Here is a tiny trained network, its code and every weight. The questions are about switching its units off for an input and a class, where a switched-off unit gives its printed mean instead of its output.

import numpy as np


def w(rows, s, z=0):
    codes = np.array(rows[::2]) - 128.0
    scale = np.full(codes.shape[1], s)
    scale[-1] = z or s
    return codes * scale


def norm(h):
    return h / np.sqrt((h * h).mean(-1, keepdims=True) + 1e-5)


def f(y):
    return y / 2 * (1 + np.tanh(0.7978845608 * (y + 0.044715 * y**3)))


def log_softmax(a):
    a = a - a.max(-1, keepdims=True)
    return a - np.log(np.exp(a).sum(-1, keepdims=True))


def net(x, mask):
    res = np.array(x, float).reshape(1, 5) / 4 @ E
    u = 0
    for l in range(4):
        y = f(norm(res) @ A[l][:, :-1].T + A[l][:, -1])
        res = res + np.where(mask[u : u + 8], y, B[l][:, -1]) @ B[l][:, :-1]
        u += 8
    return log_softmax(norm(res)[-1] @ U[:, :-1].T + U[:, -1])


A, B = {}, {}
E = w([
[65,75,117,30,254,192,104,108,121],'x0',
[118,226,108,64,109,186,241,164,186],'x1',
[126,129,132,125,125,127,127,130,126],'x2',
[118,101,162,159,78,230,81,131,178],'x3',
[100,120,82,155,105,182,145,193,30],'x4',
],0.012)
A[0] = w([
[53,121,86,186,139,121,143,153,138,121],'L0N0',
[125,174,95,113,141,103,137,97,75,69],'L0N1',
[146,38,174,187,158,80,76,44,47,24],'L0N2',
[168,93,206,174,122,222,140,164,152,105],'L0N3',
[139,142,63,108,165,15,198,89,90,21],'L0N4',
[100,185,118,122,164,76,60,95,220,13],'L0N5',
[153,192,200,85,170,87,46,85,195,59],'L0N6',
[201,148,233,91,202,58,105,134,254,3],'L0N7',
],0.0063,0.0062)
B[0] = w([
[138,106,159,103,106,126,145,116,116,139],'L0N0',
[74,119,134,162,132,139,125,152,166,124],'L0N1',
[175,95,105,75,107,122,107,193,151,252],'L0N2',
[45,145,133,117,145,45,133,176,130,193],'L0N3',
[7,115,173,133,111,103,118,216,180,210],'L0N4',
[96,105,73,146,103,152,163,104,115,136],'L0N5',
[91,60,74,150,82,159,195,99,82,212],'L0N6',
[103,51,96,121,36,136,199,80,100,232],'L0N7',
],0.012,0.0026)
A[1] = w([
[94,147,75,129,188,49,162,115,115,48],'L1N0',
[139,230,109,87,147,167,180,139,194,2],'L1N1',
[90,158,90,72,87,154,194,129,141,89],'L1N2',
[65,132,163,190,96,227,55,134,219,26],'L1N3',
[111,100,166,168,100,235,91,112,177,71],'L1N4',
[121,165,104,134,205,36,173,110,73,71],'L1N5',
[105,117,104,66,215,169,97,73,155,50],'L1N6',
[94,116,59,163,123,193,152,178,2,29],'L1N7',
],0.0091,0.0084)
B[1] = w([
[75,145,148,127,108,113,117,155,143,155],'L1N0',
[218,68,101,105,141,137,69,168,157,190],'L1N1',
[194,49,100,109,131,115,62,153,116,252],'L1N2',
[62,134,173,100,124,51,147,181,149,172],'L1N3',
[67,145,141,90,121,48,139,177,120,165],'L1N4',
[64,130,163,102,103,99,86,180,174,174],'L1N5',
[144,219,170,195,119,124,135,104,69,209],'L1N6',
[83,70,76,112,34,138,187,6,123,212],'L1N7',
],0.013,0.0044)
A[2] = w([
[191,203,146,214,98,104,167,139,123,40],'L2N0',
[175,159,101,105,145,184,175,157,161,50],'L2N1',
[98,110,152,110,173,157,128,113,99,86],'L2N2',
[128,116,147,111,145,102,142,67,204,1],'L2N3',
[98,155,141,102,232,191,143,105,83,59],'L2N4',
[132,120,149,112,124,103,131,7,223,12],'L2N5',
[133,182,113,131,152,174,216,154,175,35],'L2N6',
[163,82,102,183,171,115,50,120,110,5],'L2N7',
],0.013,0.0048)
B[2] = w([
[91,244,175,155,252,182,81,31,150,254],'L2N0',
[211,56,118,38,131,93,17,116,87,205],'L2N1',
[168,162,171,196,93,93,170,92,218,191],'L2N2',
[79,65,118,158,50,136,160,120,70,150],'L2N3',
[119,239,186,226,179,169,86,37,185,236],'L2N4',
[92,88,25,137,70,158,251,73,39,207],'L2N5',
[191,47,101,57,86,108,63,158,94,147],'L2N6',
[227,109,73,2,113,207,100,187,197,210],'L2N7',
],0.0085,0.0039)
A[3] = w([
[174,103,81,97,102,151,138,169,153,96],'L3N0',
[103,105,139,152,99,170,111,143,106,88],'L3N1',
[79,95,58,182,94,214,201,110,2,2],'L3N2',
[182,224,170,231,166,139,122,70,132,51],'L3N3',
[71,127,148,123,189,41,176,231,94,69],'L3N4',
[184,192,184,209,111,96,111,98,104,71],'L3N5',
[210,25,120,129,144,106,54,162,106,58],'L3N6',
[110,96,171,177,100,203,127,163,155,44],'L3N7',
],0.0093,0.0069)
B[3] = w([
[191,113,171,147,241,97,105,121,75,205],'L3N0',
[151,139,117,129,146,98,181,139,196,128],'L3N1',
[156,67,67,166,94,66,241,51,126,253],'L3N2',
[56,103,160,167,229,255,46,60,127,243],'L3N3',
[23,174,237,157,34,125,121,188,228,204],'L3N4',
[107,171,149,114,197,206,153,90,93,193],'L3N5',
[234,184,102,32,170,154,140,191,141,249],'L3N6',
[105,143,93,110,107,76,143,149,157,112],'L3N7',
],0.0087,0.0049)
U = w([
[232,114,96,63,143,143,79,185,134,232],'0',
[108,83,77,143,89,136,230,68,104,171],'1',
[107,205,160,168,187,189,79,76,142,124],'2',
[34,153,165,116,119,78,134,250,171,8],'3',
],0.02,0.0014)

Each question gives the input, the list of numbers given to net, and the class t.
The units are the neurons (one row each of A and B). Each row of codes is followed by its name. A weight is (code - 128) times the scale printed after its matrix; where a second scale follows, it is the last column's (A, B and U).
mask holds one flag per neuron, layer by layer. A switched-off neuron (its flag False) gives its mean, the last column of its row in B, instead of its output. The means were averaged over made-up inputs and are rounded, as every weight is.
A unit's drop is (log p(t) with every unit on - log p(t) with that unit switched off) / (log p(t) with every unit on - log p(t) with every unit switched off).
The circuit of an input: a set's keep is (log p(t) with only the set's units on - log p(t) with every unit switched off) / (log p(t) with every unit on - log p(t) with every unit switched off). Starting from the 12 units with the biggest drops (on a tie, the unit counted first), units are removed one at a time, each time the one whose removal leaves the highest keep (on an exact tie, the one counted first), for as long as the keep stays at least 0.8.
units of the circuit, in order: the units of the circuit, biggest drop first
top k neurons: the k neurons with the biggest drops, biggest first
k most important neurons of layer l: the k neurons of layer l with the biggest drops, biggest first
drop when u is switched off: that unit's drop, to one decimal
input [-7,-5,-5,7,4], class 2: units of the circuit, in order -> L2N0; L1N2
input [-7,-6,5,-8,-7], class 3: units of the circuit, in order -> L0N4; L1N5
input [-5,7,2,-1,7], class 0: top 4 neurons -> L2N1; L0N6; L0N7; L1N1
input [7,6,-6,1,6], class 2: units of the circuit, in order -> L2N4
input [-8,7,0,8,2], class 2: top 2 neurons -> L2N0; L0N4
input [-7,-7,-5,3,-7], class 0: top 4 neurons -> L2N7; L1N6; L0N2; L1N7
input [7,7,-8,2,7], class 0: top 2 neurons -> L2N1; L0N6
input [1,5,6,5,5], class 0: top 3 neurons -> L0N6; L0N7; L1N1
input [-7,3,4,5,-7], class 1: 2 most important neurons of layer 2 -> L2N5; L2N3
input [0,3,3,4,3], class 3: top 2 neurons -> L1N3; L0N6
input [8,-6,-8,-4,6], class 2: top 2 neurons -> L2N4; L1N2
input [-5,2,-3,0,4], class 2: top 2 neurons -> L2N0; L0N6
input [-7,7,-7,-8,2], class 3: top 3 neurons -> L0N4; L1N5; L1N6
input [-6,5,-2,-5,-1], class 2: units of the circuit, in order -> L2N0
input [0,0,6,8,-7], class 3: 3 most important neurons of layer 1 -> L1N4; L1N3; L1N7
input [-6,-1,8,-2,5], class 2: top 2 neurons -> L2N0; L0N6
input [-1,3,-6,-3,1], class 0: 2 most important neurons of layer 1 -> L1N1; L1N3
input [-5,2,8,-6,4], class 3: 2 most important neurons of layer 1 -> L1N5; L1N6
input [-3,5,-2,-7,6], class 3: 3 most important neurons of layer 0 -> L0N6; L0N4; L0N7
input [8,4,3,-5,4], class 2: units of the circuit, in order -> L2N4
input [0,3,-8,3,-6], class 1: drop when L3N7 is switched off -> 0.0
input [4,3,3,-5,-1], class 3: drop when L1N5 is switched off -> 1.6
input [4,-5,8,2,-6], class 1: drop when L1N2 is switched off -> 1.2
input [-7,7,6,-7,5], class 0: 3 most important neurons of layer 2 -> L2N6; L2N4; L2N1
